Below is a small trained network, with its code and all its weights. Each question gives an input and a target symbol and asks what happens when units are switched off, that is, made to give their printed mean instead of their output.

import numpy as np


def w(rows, s, z=0):
    codes = np.array(rows[::2]) - 128.0
    scale = np.full(codes.shape[1], s)
    scale[-1] = z or s
    return codes * scale


def softmax(a):
    e = np.exp(a - a.max(-1, keepdims=True))
    return e / e.sum(-1, keepdims=True)


def log_softmax(a):
    a = a - a.max(-1, keepdims=True)
    return a - np.log(np.exp(a).sum(-1, keepdims=True))


def net(x, mask):
    ids = ['Σβεξπψ'.index(c) for c in x.split()]
    T = len(ids)
    res = E[ids] + P[:T]
    u = 0
    for l in range(2):
        r = res
        for j in range(3):
            rows = slice(3 * j, 3 * j + 3)
            q, k, v = (r @ M[l][rows].T for M in (Q, K, V))
            z = softmax(np.where(np.tri(T) > 0, q @ k.T / 3**0.5, -1e9)) @ v
            o = O[l][rows]
            res = res + np.where(mask[u + j], z, o[:, -1]) @ o[:, :-1]
        u += 3
    return log_softmax(res[-1] @ U[:, :-1].T + U[:, -1])


Q, K, V, O = {}, {}, {}, {}
E = w([
[150,8,229],'Σ',
[254,19,19],'β',
[144,154,215],'ε',
[217,207,79],'ξ',
[118,140,64],'π',
[238,93,245],'ψ',
],0.0091)
P = w([
[24,182,151],'0',
[90,123,110],'1',
[92,124,101],'2',
[48,167,93],'3',
[68,123,89],'4',
[82,167,58],'5',
[2,107,116],'6',
[141,243,63],'7',
[93,64,94],'8',
[218,162,108],'9',
],0.0067)
Q[0] = w([
[154,128,188],'0.h0',
[64,122,104],'0.h0',
[95,113,205],'0.h0',
[192,109,49],'0.h1',
[126,152,193],'0.h1',
[163,79,173],'0.h1',
[203,157,135],'0.h2',
[204,249,167],'0.h2',
[110,99,129],'0.h2',
],0.016)
K[0] = w([
[126,157,171],'0.h0',
[151,19,155],'0.h0',
[56,133,213],'0.h0',
[85,163,180],'0.h1',
[183,74,83],'0.h1',
[112,109,82],'0.h1',
[138,154,58],'0.h2',
[181,104,9],'0.h2',
[128,96,182],'0.h2',
],0.015)
V[0] = w([
[154,113,136],'0.h0',
[111,10,160],'0.h0',
[206,192,68],'0.h0',
[245,117,179],'0.h1',
[99,47,100],'0.h1',
[207,249,66],'0.h1',
[110,161,156],'0.h2',
[153,133,91],'0.h2',
[130,151,72],'0.h2',
],0.011)
O[0] = w([
[157,116,132,158],'0.h0',
[193,215,120,139],'0.h0',
[92,12,210,254],'0.h0',
[218,15,201,184],'0.h1',
[130,175,2,139],'0.h1',
[67,41,149,143],'0.h1',
[83,118,175,75],'0.h2',
[162,46,122,166],'0.h2',
[65,107,113,143],'0.h2',
],0.0061,0.0037)
Q[1] = w([
[162,129,220],'1.h0',
[56,35,119],'1.h0',
[160,208,164],'1.h0',
[134,77,227],'1.h1',
[211,16,118],'1.h1',
[249,79,1],'1.h1',
[202,91,157],'1.h2',
[137,120,35],'1.h2',
[178,148,144],'1.h2',
],0.01)
K[1] = w([
[75,197,94],'1.h0',
[124,171,42],'1.h0',
[46,124,170],'1.h0',
[95,247,175],'1.h1',
[22,126,148],'1.h1',
[23,103,62],'1.h1',
[154,78,34],'1.h2',
[61,119,124],'1.h2',
[88,118,89],'1.h2',
],0.011)
V[1] = w([
[64,133,128],'1.h0',
[51,161,118],'1.h0',
[110,135,27],'1.h0',
[67,107,126],'1.h1',
[135,206,110],'1.h1',
[103,134,214],'1.h1',
[170,133,215],'1.h2',
[101,254,182],'1.h2',
[93,75,53],'1.h2',
],0.013)
O[1] = w([
[171,89,117,90],'1.h0',
[89,42,2,68],'1.h0',
[140,234,138,127],'1.h0',
[46,162,102,143],'1.h1',
[148,145,64,94],'1.h1',
[126,91,61,127],'1.h1',
[176,70,160,129],'1.h2',
[174,71,69,6],'1.h2',
[102,194,115,166],'1.h2',
],0.0087,0.011)
U = w([
[210,99,170,15],'Σ',
[121,122,223,220],'β',
[135,36,160,107],'ε',
[45,25,212,52],'ξ',
[102,89,130,97],'π',
[169,32,253,2],'ψ',
],0.0057,0.0044)

Each question gives the input, a string of symbols that net reads in full, and the target symbol t.
The units are the heads (3 rows each of Q, K, V and O). Each row of codes is followed by its name. A weight is (code - 128) times the scale printed after its matrix; where a second scale follows, it is the last column's (O and U).
mask holds one flag per head, layer by layer. A switched-off head (its flag False) gives its mean, the last column of its rows in O, instead of its output. The means were averaged over made-up inputs and are rounded, as every weight is.
A unit's drop is (log p(t) with every unit on - log p(t) with that unit switched off) / (log p(t) with every unit on - log p(t) with every unit switched off).
The circuit of an input: a set's keep is (log p(t) with only the set's units on - log p(t) with every unit switched off) / (log p(t) with every unit on - log p(t) with every unit switched off). Starting from all 6 units, units are removed one at a time, each time the one whose removal leaves the highest keep (on an exact tie, the one counted first), for as long as the keep stays at least 0.8.
circuit, biggest first: the units of the circuit, biggest drop first
unit that matters most: the unit with the biggest drop
which heads matter: for each layer, one digit per head in row order, 1 if its drop is at least 0.15 and else 0, layers parted by /
drop when u is switched off: that unit's drop, to one decimal
input π β Σ, target π: unit that matters most -> 0.h1
input Σ β β Σ β ε, target Σ: circuit, biggest first -> 0.h0, 0.h1, 1.h2, 1.h1
input Σ β β, target Σ: circuit, biggest first -> 0.h1, 1.h1, 0.h0
input Σ Σ π β, target Σ: circuit, biggest first -> 0.h1, 1.h2, 1.h1, 0.h2
input ξ ε ψ, target ξ: which heads matter -> 110 / 110
input ξ β β, target ξ: circuit, biggest first -> 0.h1, 1.h1, 0.h0
input ξ β ξ ψ Σ ψ ξ ξ β, target ξ: which heads matter -> 110 / 010
input ξ β ε ψ ψ π ξ ξ Σ π, target ξ: circuit, biggest first -> 0.h0, 0.h1, 1.h1, 0.h2
input π Σ β, target π: which heads matter -> 010 / 011
input Σ ψ ψ, target Σ: circuit, biggest first -> 0.h0, 1.h1, 0.h1
input ψ Σ ψ, target ψ: which heads matter -> 010 / 101
input ψ ψ π π, target ψ: circuit, biggest first -> 0.h1, 1.h2, 1.h0
input ψ ξ ε, target ψ: which heads matter -> 010 / 001
input Σ β β π, target Σ: circuit, biggest first -> 0.h1, 1.h2, 1.h1, 0.h2
input ξ π ξ, target ξ: circuit, biggest first -> 0.h1, 0.h0, 1.h1
input π β ψ, target π: circuit, biggest first -> 0.h1, 1.h0, 1.h1, 1.h2
input ξ π ξ ε, target ξ: unit that matters most -> 0.h1
input π ξ β ψ, target π: drop when 0.h1 is switched off -> 0.6
input ψ β β, target ψ: drop when 0.h0 is switched off -> 0.2
input π ξ π ξ β, target π: unit that matters most -> 0.h1
input ε ξ ψ, target ε: drop when 0.h0 is switched off -> 0.2
